Below are the code and all the weights of a small trained network. Each question names an input and a class and asks about switching units off, where a switched-off unit gives its printed mean instead of its output.

import numpy as np


def w(rows, s, z=0):
    codes = np.array(rows[::2]) - 128.0
    scale = np.full(codes.shape[1], s)
    scale[-1] = z or s
    return codes * scale


def f(y):
    return np.maximum(y, 0)


def log_softmax(a):
    a = a - a.max(-1, keepdims=True)
    return a - np.log(np.exp(a).sum(-1, keepdims=True))


def net(x, mask):
    res = np.array(x, float).reshape(1, 3) / 4 @ E
    y = f(res @ A[0][:, :-1].T + A[0][:, -1])
    res = res + np.where(mask, y, B[0][:, -1]) @ B[0][:, :-1]
    return log_softmax(res[-1] @ U[:, :-1].T + U[:, -1])


A, B = {}, {}
E = w([
[196,215,155],'x0',
[136,107,246],'x1',
[219,58,105],'x2',
],0.011)
A[0] = w([
[171,249,153,149],'neuron 0',
[177,199,134,89],'neuron 1',
[238,101,115,79],'neuron 2',
[96,56,120,53],'neuron 3',
[103,85,94,60],'neuron 4',
[161,132,215,14],'neuron 5',
[93,164,140,96],'neuron 6',
[204,209,134,58],'neuron 7',
[123,116,132,2],'neuron 8',
[40,170,150,50],'neuron 9',
[173,117,122,67],'neuron 10',
[137,118,171,53],'neuron 11',
[198,102,125,84],'neuron 12',
[142,51,126,57],'neuron 13',
[93,187,114,56],'neuron 14',
[57,158,118,45],'neuron 15',
[86,188,153,63],'neuron 16',
[124,181,63,45],'neuron 17',
[96,141,52,23],'neuron 18',
[108,103,125,75],'neuron 19',
[148,107,199,33],'neuron 20',
[182,105,107,75],'neuron 21',
[107,94,165,84],'neuron 22',
[31,153,172,52],'neuron 23',
[83,101,101,89],'neuron 24',
[142,162,89,66],'neuron 25',
[105,87,166,107],'neuron 26',
[191,175,158,119],'neuron 27',
[216,118,76,58],'neuron 28',
[179,80,107,62],'neuron 29',
[100,120,190,218],'neuron 30',
[205,157,126,78],'neuron 31',
[145,173,91,147],'neuron 32',
[138,119,178,33],'neuron 33',
[39,67,130,95],'neuron 34',
[70,126,138,56],'neuron 35',
[103,59,141,41],'neuron 36',
[127,117,167,37],'neuron 37',
[158,99,153,76],'neuron 38',
[99,210,139,60],'neuron 39',
[104,88,174,210],'neuron 40',
[170,88,132,58],'neuron 41',
[181,76,120,76],'neuron 42',
[147,135,183,228],'neuron 43',
[154,142,74,123],'neuron 44',
[92,115,44,76],'neuron 45',
[87,170,143,51],'neuron 46',
],0.015,0.007)
B[0] = w([
[172,14,99,252],'neuron 0',
[187,1,98,193],'neuron 1',
[11,149,188,207],'neuron 2',
[190,54,192,174],'neuron 3',
[212,134,106,164],'neuron 4',
[162,215,119,179],'neuron 5',
[38,184,196,163],'neuron 6',
[233,10,123,204],'neuron 7',
[124,75,206,128],'neuron 8',
[64,144,219,190],'neuron 9',
[73,105,229,151],'neuron 10',
[144,224,131,148],'neuron 11',
[34,128,179,177],'neuron 12',
[101,86,222,170],'neuron 13',
[114,183,187,166],'neuron 14',
[86,141,205,168],'neuron 15',
[60,136,200,178],'neuron 16',
[187,240,96,176],'neuron 17',
[202,223,126,176],'neuron 18',
[225,55,162,141],'neuron 19',
[154,234,130,168],'neuron 20',
[55,197,185,167],'neuron 21',
[211,202,59,157],'neuron 22',
[79,128,203,196],'neuron 23',
[248,117,97,166],'neuron 24',
[214,216,139,156],'neuron 25',
[198,165,61,166],'neuron 26',
[240,90,70,197],'neuron 27',
[127,190,140,195],'neuron 28',
[53,170,183,172],'neuron 29',
[130,183,8,214],'neuron 30',
[129,33,233,179],'neuron 31',
[174,223,78,183],'neuron 32',
[179,217,127,150],'neuron 33',
[241,32,170,201],'neuron 34',
[114,111,225,154],'neuron 35',
[190,84,189,163],'neuron 36',
[209,244,83,142],'neuron 37',
[55,219,199,151],'neuron 38',
[51,113,233,183],'neuron 39',
[188,164,9,202],'neuron 40',
[21,148,219,157],'neuron 41',
[18,188,195,175],'neuron 42',
[135,173,19,214],'neuron 43',
[126,217,94,182],'neuron 44',
[190,184,96,198],'neuron 45',
[46,148,221,160],'neuron 46',
],0.0076,0.012)
U = w([
[101,172,234,55],'0',
[240,86,171,171],'1',
[193,247,84,20],'2',
[172,161,78,224],'3',
[52,41,52,1],'4',
],0.011,0.0071)

Each question gives the input, the list of numbers given to net, and the class t.
The units are the neurons (one row each of A and B). Each row of codes is followed by its name. A weight is (code - 128) times the scale printed after its matrix; where a second scale follows, it is the last column's (A, B and U).
mask holds one flag per neuron, in row order. A switched-off neuron (its flag False) gives its mean, the last column of its row in B, instead of its output. The means were averaged over made-up inputs and are rounded, as every weight is.
A unit's drop is (log p(t) with every unit on - log p(t) with that unit switched off) / (log p(t) with every unit on - log p(t) with every unit switched off).
The circuit of an input: a set's keep is (log p(t) with only the set's units on - log p(t) with every unit switched off) / (log p(t) with every unit on - log p(t) with every unit switched off). Starting from the 12 units with the biggest drops (on a tie, the unit counted first), units are removed one at a time, each time the one whose removal leaves the highest keep (on an exact tie, the one counted first), for as long as the keep stays at least 0.8.
units of the circuit, in order: the units of the circuit, biggest drop first
most important unit: the unit with the biggest drop
k most important neurons: the k neurons with the biggest drops, biggest first
drop of u: that unit's drop, to one decimal
input [4,-5,-6], class 0: most important unit	neuron 39
input [2,-2,1], class 3: 2 most important neurons	neuron 34; neuron 3
input [3,1,-2], class 3: 3 most important neurons	neuron 34; neuron 3; neuron 31
input [4,8,6], class 2: units of the circuit, in order	neuron 43; neuron 5
input [-6,-1,-5], class 1: 3 most important neurons	neuron 34; neuron 24; neuron 2
input [6,-5,3], class 1: 2 most important neurons	neuron 7; neuron 31
input [2,-1,-2], class 3: 2 most important neurons	neuron 34; neuron 31
input [-6,-6,-5], class 1: 2 most important neurons	neuron 34; neuron 30
input [-5,-5,0], class 1: 4 most important neurons	neuron 34; neuron 30; neuron 43; neuron 3
input [0,6,-5], class 2: 3 most important neurons	neuron 30; neuron 40; neuron 43
input [7,6,-1], class 1: 3 most important neurons	neuron 0; neuron 7; neuron 1
input [6,-6,-4], class 1: 2 most important neurons	neuron 0; neuron 7
input [-4,-8,-8], class 0: 2 most important neurons	neuron 9; neuron 15
input [4,4,-3], class 1: units of the circuit, in order	neuron 0
input [-7,-5,7], class 0: 2 most important neurons	neuron 42; neuron 29
input [7,8,-4], class 2: drop of neuron 5	0.8
input [3,-2,-2], class 3: drop of neuron 31	0.3
input [2,7,6], class 2: drop of neuron 40	0.2
